Below are the code and all the weights of a small trained network. Each question names an input and a target symbol and asks about switching units off, where a switched-off unit gives its printed mean instead of its output.

import numpy as np


def w(rows, s, z=0):
    codes = np.array(rows[::2]) - 128.0
    scale = np.full(codes.shape[1], s)
    scale[-1] = z or s
    return codes * scale


def f(y):
    return y / 2 * (1 + np.tanh(0.7978845608 * (y + 0.044715 * y**3)))


def softmax(a):
    e = np.exp(a - a.max(-1, keepdims=True))
    return e / e.sum(-1, keepdims=True)


def log_softmax(a):
    a = a - a.max(-1, keepdims=True)
    return a - np.log(np.exp(a).sum(-1, keepdims=True))


def net(x, mask):
    ids = ['Γαβδπσ'.index(c) for c in x.split()]
    T = len(ids)
    res = E[ids] + P[:T]
    q, k, v = (res @ M[0].T for M in (Q, K, V))
    z = softmax(np.where(np.tri(T) > 0, q @ k.T / 4**0.5, -1e9)) @ v
    res = res + np.where(mask[0], z, O[0][:, -1]) @ O[0][:, :-1]
    y = f(res @ A[0][:, :-1].T + A[0][:, -1])
    res = res + np.where(mask[1:9], y, B[0][:, -1]) @ B[0][:, :-1]
    return log_softmax(res[-1] @ U[:, :-1].T + U[:, -1])


Q, K, V, O, A, B = {}, {}, {}, {}, {}, {}
E = w([
[128,123,219,211,107,79],'Γ',
[224,53,250,177,127,64],'α',
[28,128,144,136,167,185],'β',
[82,164,174,148,150,135],'δ',
[98,75,185,154,151,138],'π',
[236,155,205,160,169,159],'σ',
],0.021)
P = w([
[93,99,156,100,127,3],'0',
[72,67,106,167,163,152],'1',
[172,163,180,64,141,168],'2',
[59,41,119,166,136,152],'3',
[122,156,215,104,102,218],'4',
[155,223,126,170,189,63],'5',
[125,146,186,77,118,140],'6',
[237,235,68,221,112,109],'7',
[139,151,200,91,108,142],'8',
],0.016)
Q[0] = w([
[169,144,7,160,77,99],'H0',
[115,193,195,152,240,65],'H0',
[98,108,185,79,105,153],'H0',
[141,148,170,106,12,195],'H0',
],0.012)
K[0] = w([
[142,151,183,254,21,240],'H0',
[127,92,158,28,148,118],'H0',
[145,108,32,139,165,32],'H0',
[67,89,110,193,39,23],'H0',
],0.0096)
V[0] = w([
[191,248,109,133,147,174],'H0',
[153,132,132,166,42,63],'H0',
[192,71,163,110,140,145],'H0',
[70,207,86,54,169,12],'H0',
],0.012)
O[0] = w([
[48,231,97,157,102,126,3],'H0',
[72,44,26,148,159,94,149],'H0',
[195,189,97,129,255,147,142],'H0',
[208,143,140,180,74,146,173],'H0',
],0.012,0.019)
A[0] = w([
[226,177,139,58,84,231,101],'N0',
[198,239,151,135,106,164,162],'N1',
[141,66,57,187,61,179,106],'N2',
[146,107,184,58,2,182,102],'N3',
[94,53,200,141,120,152,169],'N4',
[126,205,161,178,94,95,254],'N5',
[120,154,148,48,165,82,213],'N6',
[97,31,79,156,169,112,135],'N7',
],0.0094,0.0048)
B[0] = w([
[74,106,129,41,84,114,183],'N0',
[79,101,70,241,187,102,168],'N1',
[229,1,99,233,67,159,186],'N2',
[78,243,61,149,79,59,208],'N3',
[165,163,223,112,209,59,254],'N4',
[113,40,102,91,8,167,156],'N5',
[179,106,154,72,97,171,156],'N6',
[109,154,84,116,100,33,227],'N7',
],0.0085,0.026)
U = w([
[91,91,172,57,160,87,233],'Γ',
[60,217,126,154,175,19,3],'α',
[124,30,80,231,150,145,79],'β',
[193,175,14,89,156,60,2],'δ',
[166,45,181,213,254,229,151],'π',
[119,76,134,114,57,108,252],'σ',
],0.0061,0.0026)

Each question gives the input, a string of symbols that net reads in full, and the target symbol t.
The units are the heads (4 rows each of Q, K, V and O) and the neurons (one row each of A and B). Each row of codes is followed by its name. A weight is (code - 128) times the scale printed after its matrix; where a second scale follows, it is the last column's (O, A, B and U).
mask holds one flag per unit, heads first, then neurons. A switched-off unit (its flag False) gives its mean, the last column of its rows in O or B, instead of its output. The means were averaged over made-up inputs and are rounded, as every weight is.
A unit's drop is (log p(t) with every unit on - log p(t) with that unit switched off) / (log p(t) with every unit on - log p(t) with every unit switched off).
The circuit of an input: a set's keep is (log p(t) with only the set's units on - log p(t) with every unit switched off) / (log p(t) with every unit on - log p(t) with every unit switched off). Starting from all 9 units, units are removed one at a time, each time the one whose removal leaves the highest keep (on an exact tie, the one counted first), for as long as the keep stays at least 0.8.
units of the circuit, in order: the units of the circuit, biggest drop first
unit that matters most: the unit with the biggest drop
k most important neurons: the k neurons with the biggest drops, biggest first
input Γ π δ Γ δ, target β: units of the circuit, in order => H0
input δ π π δ β, target σ: 3 most important neurons => N3, N2, N0
input Γ δ Γ δ Γ, target β: 2 most important neurons => N7, N2
input π σ δ δ π σ, target β: 4 most important neurons => N1, N5, N4, N3
input β π π α α δ π π π, target α: units of the circuit, in order => N3, H0
input β π σ Γ δ Γ α, target α: units of the circuit, in order => N3, H0
input α α Γ, target δ: units of the circuit, in order => H0, N7
input π β δ π α β, target β: 4 most important neurons => N1, N5, N4, N3
input π π δ δ β δ π π Γ, target Γ: units of the circuit, in order => H0, N2, N4
input α π σ σ σ, target δ: units of the circuit, in order => N7, H0
input π π σ π δ δ Γ δ, target β: units of the circuit, in order => N4, N3
input π β δ δ β β π Γ, target σ: 4 most important neurons => N5, N4, N2, N0
input β δ π σ π δ π π δ, target α: units of the circuit, in order => N3, H0
input Γ δ σ β δ π δ β, target β: 4 most important neurons => N5, N4, N3, N1
input π π δ π δ π, target β: 2 most important neurons => N1, N5
input δ β σ β π σ, target α: units of the circuit, in order => H0
input Γ α π, target β: 2 most important neurons => N7, N2
input δ δ π π β Γ Γ α, target σ: 3 most important neurons => N5, N4, N0
input π π δ β, target π: 3 most important neurons => N3, N0, N4
input α π δ β Γ, target δ: unit that matters most => N7
